Here is a tiny trained network, its code and every weight. The questions are about switching its units off for an input and a class, where a switched-off unit gives its printed mean instead of its output.

import numpy as np


def w(rows, s, z=0):
    codes = np.array(rows[::2]) - 128.0
    scale = np.full(codes.shape[1], s)
    scale[-1] = z or s
    return codes * scale


def f(y):
    return y / 2 * (1 + np.tanh(0.7978845608 * (y + 0.044715 * y**3)))


def log_softmax(a):
    a = a - a.max(-1, keepdims=True)
    return a - np.log(np.exp(a).sum(-1, keepdims=True))


def net(x, mask):
    res = np.array(x, float).reshape(1, 6) / 4 @ E
    y = f(res @ A[0][:, :-1].T + A[0][:, -1])
    res = res + np.where(mask, y, B[0][:, -1]) @ B[0][:, :-1]
    return log_softmax(res[-1] @ U[:, :-1].T + U[:, -1])


A, B = {}, {}
E = w([
[70,189,4,18,24,192,154,173,126,66,179],'x0',
[159,3,123,115,18,151,122,36,194,129,179],'x1',
[150,153,48,162,125,82,192,22,117,52,99],'x2',
[82,129,179,103,203,241,62,23,87,139,16],'x3',
[123,148,42,144,116,163,26,210,103,15,110],'x4',
[196,162,137,177,142,138,75,113,29,127,90],'x5',
],0.0084)
A[0] = w([
[132,182,76,104,49,158,140,127,111,100,157,188],'n0',
[89,144,117,135,187,150,166,41,130,104,59,158],'n1',
[130,205,78,92,139,28,158,173,112,143,144,170],'n2',
[9,130,34,75,50,107,77,126,113,102,147,112],'n3',
[109,122,141,123,148,159,80,255,163,141,96,253],'n4',
[212,150,118,149,87,146,149,103,69,109,185,173],'n5',
[57,165,63,158,115,91,162,154,131,78,89,212],'n6',
[205,101,163,177,140,89,132,77,67,106,16,189],'n7',
[194,167,132,125,146,106,83,89,90,49,151,184],'n8',
[88,107,191,74,120,189,113,86,142,206,103,151],'n9',
[57,121,152,104,103,125,121,111,104,193,126,67],'n10',
[153,127,150,131,176,118,91,140,115,134,159,105],'n11',
[99,19,105,137,70,87,163,124,190,176,187,162],'n12',
],0.0099,0.0037)
B[0] = w([
[74,124,146,83,132,105,89,159,127,103,98,201],'n0',
[96,108,116,99,78,108,123,179,125,75,112,209],'n1',
[80,179,163,185,162,176,161,111,136,147,122,203],'n2',
[127,111,118,98,90,107,124,167,101,82,121,209],'n3',
[84,151,133,48,106,138,88,168,69,132,69,209],'n4',
[96,98,92,145,177,168,130,167,95,132,111,168],'n5',
[120,134,169,90,139,166,145,131,101,100,113,185],'n6',
[80,121,90,122,144,117,126,151,150,82,71,251],'n7',
[113,129,130,156,76,137,117,136,129,159,97,181],'n8',
[112,131,250,165,177,131,152,86,150,157,160,206],'n9',
[148,140,131,134,169,115,136,97,166,155,171,154],'n10',
[120,80,105,129,139,155,146,146,126,105,58,157],'n11',
[186,76,160,62,63,97,164,133,100,120,165,217],'n12',
],0.012,0.016)
U = w([
[165,157,83,119,157,124,118,96,120,127,179,18],'0',
[232,66,148,103,70,101,221,97,179,145,232,118],'1',
[28,201,255,150,185,156,181,147,141,158,138,253],'2',
[26,82,87,43,97,116,123,215,115,83,102,205],'3',
[69,155,5,211,150,143,136,153,138,146,105,2],'4',
],0.0084,0.0031)

Each question gives the input, the list of numbers given to net, and the class t.
The units are the neurons (one row each of A and B). Each row of codes is followed by its name. A weight is (code - 128) times the scale printed after its matrix; where a second scale follows, it is the last column's (A, B and U).
mask holds one flag per neuron, in row order. A switched-off neuron (its flag False) gives its mean, the last column of its row in B, instead of its output. The means were averaged over made-up inputs and are rounded, as every weight is.
A unit's drop is (log p(t) with every unit on - log p(t) with that unit switched off) / (log p(t) with every unit on - log p(t) with every unit switched off).
The circuit of an input: a set's keep is (log p(t) with only the set's units on - log p(t) with every unit switched off) / (log p(t) with every unit on - log p(t) with every unit switched off). Starting from the 12 units with the biggest drops (on a tie, the unit counted first), units are removed one at a time, each time the one whose removal leaves the highest keep (on an exact tie, the one counted first), for as long as the keep stays at least 0.8.
units of the circuit, in order: the units of the circuit, biggest drop first
k most important neurons: the k neurons with the biggest drops, biggest first
drop of u: that unit's drop, to one decimal
input [0,-3,-1,-7,1,-2], class 2: units of the circuit, in order : [n2]
input [-7,6,-6,4,8,-6], class 2: 4 most important neurons : [n9, n1, n3, n7]
input [-5,4,0,-8,-2,5], class 1: 2 most important neurons : [n12, n4]
input [7,8,-8,8,4,7], class 2: 4 most important neurons : [n9, n1, n7, n12]
input [-4,-5,-3,-5,0,8], class 4: 2 most important neurons : [n9, n12]
input [-7,-3,4,-3,-5,8], class 4: 2 most important neurons : [n12, n4]
input [0,0,8,-7,-2,3], class 2: 3 most important neurons : [n2, n1, n3]
input [3,6,-6,-2,0,-7], class 1: 2 most important neurons : [n12, n7]
input [4,-3,0,-2,-3,-1], class 2: 2 most important neurons : [n2, n1]
input [-2,-6,2,-4,-8,6], class 4: drop of n6 : 0.2
input [-3,-6,0,-7,5,0], class 2: drop of n2 : 0.5
